Below are the code and all the weights of a small trained network. Each question names an input and a class and asks about switching units off, where a switched-off unit gives its printed mean instead of its output.

import numpy as np


def w(rows, s, z=0):
    codes = np.array(rows[::2]) - 128.0
    scale = np.full(codes.shape[1], s)
    scale[-1] = z or s
    return codes * scale


def norm(h):
    return h / np.sqrt((h * h).mean(-1, keepdims=True) + 1e-5)


def f(y):
    return y / 2 * (1 + np.tanh(0.7978845608 * (y + 0.044715 * y**3)))


def log_softmax(a):
    a = a - a.max(-1, keepdims=True)
    return a - np.log(np.exp(a).sum(-1, keepdims=True))


def net(x, mask):
    res = np.array(x, float).reshape(1, 6) / 4 @ E
    u = 0
    for l in range(4):
        y = f(norm(res) @ A[l][:, :-1].T + A[l][:, -1])
        res = res + np.where(mask[u : u + 7], y, B[l][:, -1]) @ B[l][:, :-1]
        u += 7
    return log_softmax(norm(res)[-1] @ U[:, :-1].T + U[:, -1])


A, B = {}, {}
E = w([
[19,181,144,116,129],'x0',
[114,152,2,145,175],'x1',
[106,68,137,201,125],'x2',
[150,101,130,109,35],'x3',
[184,198,105,213,119],'x4',
[122,93,82,164,87],'x5',
],0.0079)
A[0] = w([
[163,90,177,129,120,9],'0.n1',
[119,64,104,59,88,26],'0.n2',
[82,202,102,88,207,83],'0.n3',
[92,111,127,176,3,1],'0.n4',
[183,153,99,189,160,67],'0.n5',
[74,177,147,124,22,111],'0.n6',
[183,119,204,101,75,115],'0.n7',
],0.011,0.0038)
B[0] = w([
[190,197,157,66,19,138],'0.n1',
[73,77,85,28,125,177],'0.n2',
[202,137,185,96,230,252],'0.n3',
[132,250,74,56,80,194],'0.n4',
[108,168,133,254,119,206],'0.n5',
[38,179,117,162,128,213],'0.n6',
[106,18,241,77,53,229],'0.n7',
],0.0082,0.004)
A[1] = w([
[191,133,121,245,130,2],'1.n1',
[103,208,25,132,40,56],'1.n2',
[95,166,26,77,126,159],'1.n3',
[98,99,96,182,46,59],'1.n4',
[22,57,119,224,153,101],'1.n5',
[255,235,70,57,201,83],'1.n6',
[244,84,184,79,70,139],'1.n7',
],0.0085,0.0046)
B[1] = w([
[183,116,72,183,114,194],'1.n1',
[18,197,108,237,119,199],'1.n2',
[46,140,143,136,221,222],'1.n3',
[106,175,130,88,141,152],'1.n4',
[210,34,152,127,237,191],'1.n5',
[212,203,197,26,131,252],'1.n6',
[81,72,111,129,2,252],'1.n7',
],0.0089,0.0034)
A[2] = w([
[225,178,62,249,106,11],'2.n1',
[92,158,101,171,39,3],'2.n2',
[112,121,176,125,113,55],'2.n3',
[173,81,128,126,22,92],'2.n4',
[84,181,137,226,128,73],'2.n5',
[172,168,150,191,84,71],'2.n6',
[140,126,138,148,63,51],'2.n7',
],0.011,0.0053)
B[2] = w([
[194,131,156,254,164,252],'2.n1',
[68,170,69,74,74,161],'2.n2',
[72,164,207,172,167,128],'2.n3',
[63,37,139,244,78,231],'2.n4',
[86,163,82,153,148,203],'2.n5',
[126,49,13,154,134,165],'2.n6',
[47,58,124,91,140,143],'2.n7',
],0.0079,0.0045)
A[3] = w([
[51,90,195,156,192,155],'3.n1',
[149,133,128,67,3,120],'3.n2',
[86,127,153,83,99,139],'3.n3',
[111,120,203,159,136,125],'3.n4',
[151,86,142,145,23,249],'3.n5',
[108,79,99,81,132,3],'3.n6',
[131,88,81,47,100,50],'3.n7',
],0.014,0.0028)
B[3] = w([
[189,126,102,106,60,230],'3.n1',
[142,79,155,207,187,219],'3.n2',
[133,135,131,174,119,196],'3.n3',
[129,125,119,125,46,175],'3.n4',
[72,130,195,133,247,254],'3.n5',
[128,122,64,115,108,148],'3.n6',
[59,135,127,83,133,160],'3.n7',
],0.014,0.0067)
U = w([
[212,12,74,112,146,25],'0',
[131,143,176,102,6,8],'1',
[199,131,68,255,169,79],'2',
[57,24,191,183,109,245],'3',
[70,80,47,38,114,2],'4',
[178,184,165,69,212,254],'5',
[43,197,84,179,100,229],'6',
],0.02,0.0032)

Each question gives the input, the list of numbers given to net, and the class t.
The units are the neurons (one row each of A and B). Each row of codes is followed by its name. A weight is (code - 128) times the scale printed after its matrix; where a second scale follows, it is the last column's (A, B and U).
mask holds one flag per neuron, layer by layer. A switched-off neuron (its flag False) gives its mean, the last column of its row in B, instead of its output. The means were averaged over made-up inputs and are rounded, as every weight is.
A unit's drop is (log p(t) with every unit on - log p(t) with that unit switched off) / (log p(t) with every unit on - log p(t) with every unit switched off).
The circuit of an input: a set's keep is (log p(t) with only the set's units on - log p(t) with every unit switched off) / (log p(t) with every unit on - log p(t) with every unit switched off). Starting from the 12 units with the biggest drops (on a tie, the unit counted first), units are removed one at a time, each time the one whose removal leaves the highest keep (on an exact tie, the one counted first), for as long as the keep stays at least 0.8.
circuit, biggest first: the units of the circuit, biggest drop first
k most important neurons of layer l: the k neurons of layer l with the biggest drops, biggest first
drop when u is switched off: that unit's drop, to one decimal
input [4,6,-3,-6,8,-4], class 5: circuit, biggest first => (1.n6)
input [8,2,8,0,-1,4], class 6: circuit, biggest first => (0.n4; 3.n2)
input [7,7,5,-6,7,-6], class 5: circuit, biggest first => (0.n3; 1.n6)
input [-3,4,5,2,-4,-1], class 4: 3 most important neurons of layer 0 => (0.n2; 0.n5; 0.n6)
input [6,-4,3,-8,5,4], class 2: 2 most important neurons of layer 0 => (0.n7; 0.n2)
input [4,4,-6,5,-4,0], class 4: 2 most important neurons of layer 0 => (0.n2; 0.n4)
input [0,6,0,1,-5,-2], class 5: 2 most important neurons of layer 1 => (1.n6; 1.n7)
input [6,-5,4,-5,8,6], class 2: 3 most important neurons of layer 0 => (0.n1; 0.n2; 0.n5)
input [6,-3,8,-2,2,-4], class 1: 2 most important neurons of layer 3 => (3.n1; 3.n4)
input [4,4,1,0,-5,3], class 4: 2 most important neurons of layer 2 => (2.n1; 2.n4)
input [-6,7,-1,-5,2,-5], class 5: 2 most important neurons of layer 0 => (0.n3; 0.n6)
input [7,-8,-2,-1,-5,5], class 1: 3 most important neurons of layer 3 => (3.n1; 3.n4; 3.n5)
input [5,5,1,-8,1,4], class 5: drop when 0.n3 is switched off => 0.6
input [5,6,7,-8,-8,4], class 0: drop when 3.n3 is switched off => 0.0
input [0,1,3,6,-1,1], class 6: circuit, biggest first => (0.n4)
input [4,8,-5,-2,3,0], class 5: drop when 0.n3 is switched off => 0.1
input [2,-4,-6,-2,-1,1], class 1: 2 most important neurons of layer 2 => (2.n3; 2.n2)
input [-4,2,6,2,-8,7], class 4: 2 most important neurons of layer 0 => (0.n7; 0.n2)
